Below is a small trained network, with its code and all its weights. Each question gives an input and a class and asks what happens when units are switched off, that is, made to give their printed mean instead of their output.

import numpy as np


def w(rows, s, z=0):
    codes = np.array(rows[::2]) - 128.0
    scale = np.full(codes.shape[1], s)
    scale[-1] = z or s
    return codes * scale


def f(y):
    return y / 2 * (1 + np.tanh(0.7978845608 * (y + 0.044715 * y**3)))


def log_softmax(a):
    a = a - a.max(-1, keepdims=True)
    return a - np.log(np.exp(a).sum(-1, keepdims=True))


def net(x, mask):
    res = np.array(x, float).reshape(1, 7) / 4 @ E
    y = f(res @ A[0][:, :-1].T + A[0][:, -1])
    res = res + np.where(mask, y, B[0][:, -1]) @ B[0][:, :-1]
    return log_softmax(res[-1] @ U[:, :-1].T + U[:, -1])


A, B = {}, {}
E = w([
[68,103,100,137,153,176,148,172,67,82,100,135],'x0',
[59,116,161,241,214,107,108,84,190,13,128,180],'x1',
[169,115,87,111,220,121,179,100,141,132,125,72],'x2',
[175,69,113,111,125,177,164,173,174,153,254,104],'x3',
[163,87,218,116,173,93,111,158,37,142,93,147],'x4',
[155,11,62,202,114,112,183,149,73,102,87,53],'x5',
[46,56,131,93,132,73,138,202,70,144,133,136],'x6',
],0.0071)
A[0] = w([
[164,99,134,131,117,140,132,102,188,152,220,143,236],'n0',
[187,189,134,109,149,132,118,2,161,117,113,115,140],'n1',
[98,73,157,170,167,86,116,111,109,56,117,148,217],'n2',
[179,91,97,135,152,127,187,154,83,146,114,49,139],'n3',
[71,102,114,136,150,140,158,163,107,79,133,142,185],'n4',
[105,181,154,95,140,124,113,169,158,144,130,177,65],'n5',
[162,125,131,106,160,124,103,179,71,148,135,151,241],'n6',
[147,167,126,86,117,134,117,120,169,134,154,152,253],'n7',
],0.009,0.0055)
B[0] = w([
[1,79,97,88,170,85,92,67,141,96,99,148,254],'n0',
[88,142,62,181,182,114,112,29,126,92,72,147,245],'n1',
[65,167,112,120,181,85,122,63,122,126,89,191,240],'n2',
[142,6,188,73,109,124,169,114,20,177,199,124,229],'n3',
[134,149,81,171,238,118,147,22,200,20,37,167,206],'n4',
[129,48,183,117,142,154,199,150,104,242,164,111,176],'n5',
[105,82,95,94,153,125,134,101,96,138,106,148,231],'n6',
[76,105,103,104,145,74,78,104,82,100,69,97,251],'n7',
],0.008,0.0079)
U = w([
[151,193,133,152,11,133,103,231,141,92,109,109,48],'0',
[151,44,177,48,111,129,145,153,35,253,174,109,188],'1',
[104,158,96,136,185,102,95,65,153,56,58,192,231],'2',
[212,167,165,187,115,144,145,226,205,154,203,111,5],'3',
[216,195,204,157,130,164,129,198,139,155,180,116,8],'4',
],0.006,0.0027)

Each question gives the input, the list of numbers given to net, and the class t.
The units are the neurons (one row each of A and B). Each row of codes is followed by its name. A weight is (code - 128) times the scale printed after its matrix; where a second scale follows, it is the last column's (A, B and U).
mask holds one flag per neuron, in row order. A switched-off neuron (its flag False) gives its mean, the last column of its row in B, instead of its output. The means were averaged over made-up inputs and are rounded, as every weight is.
A unit's drop is (log p(t) with every unit on - log p(t) with that unit switched off) / (log p(t) with every unit on - log p(t) with every unit switched off).
The circuit of an input: a set's keep is (log p(t) with only the set's units on - log p(t) with every unit switched off) / (log p(t) with every unit on - log p(t) with every unit switched off). Starting from all 8 units, units are removed one at a time, each time the one whose removal leaves the highest keep (on an exact tie, the one counted first), for as long as the keep stays at least 0.8.
circuit, biggest first: the units of the circuit, biggest drop first
top k neurons: the k neurons with the biggest drops, biggest first
drop when u is switched off: that unit's drop, to one decimal
input [-1,-1,8,4,-4,8,5], class 1: circuit, biggest first	[n3]
input [-5,-2,-8,-2,-6,-4,2], class 1: circuit, biggest first	[n5 n4]
input [-4,-3,3,-6,-4,-2,7], class 1: circuit, biggest first	[n4 n1]
input [4,-5,-1,-8,7,-4,-1], class 1: circuit, biggest first	[n4 n1]
input [7,-3,-1,0,5,2,0], class 1: top 3 neurons	[n3 n1 n0]
input [5,0,2,1,3,5,-2], class 1: top 3 neurons	[n3 n1 n0]
input [-8,2,3,0,5,8,4], class 1: drop when n0 is switched off	0.0
input [2,-4,-7,-4,3,2,-2], class 0: drop when n0 is switched off	0.2
input [4,-3,5,5,-7,8,-2], class 1: drop when n4 is switched off	0.0
input [-6,-4,-8,-3,-6,2,3], class 0: drop when n2 is switched off	0.1
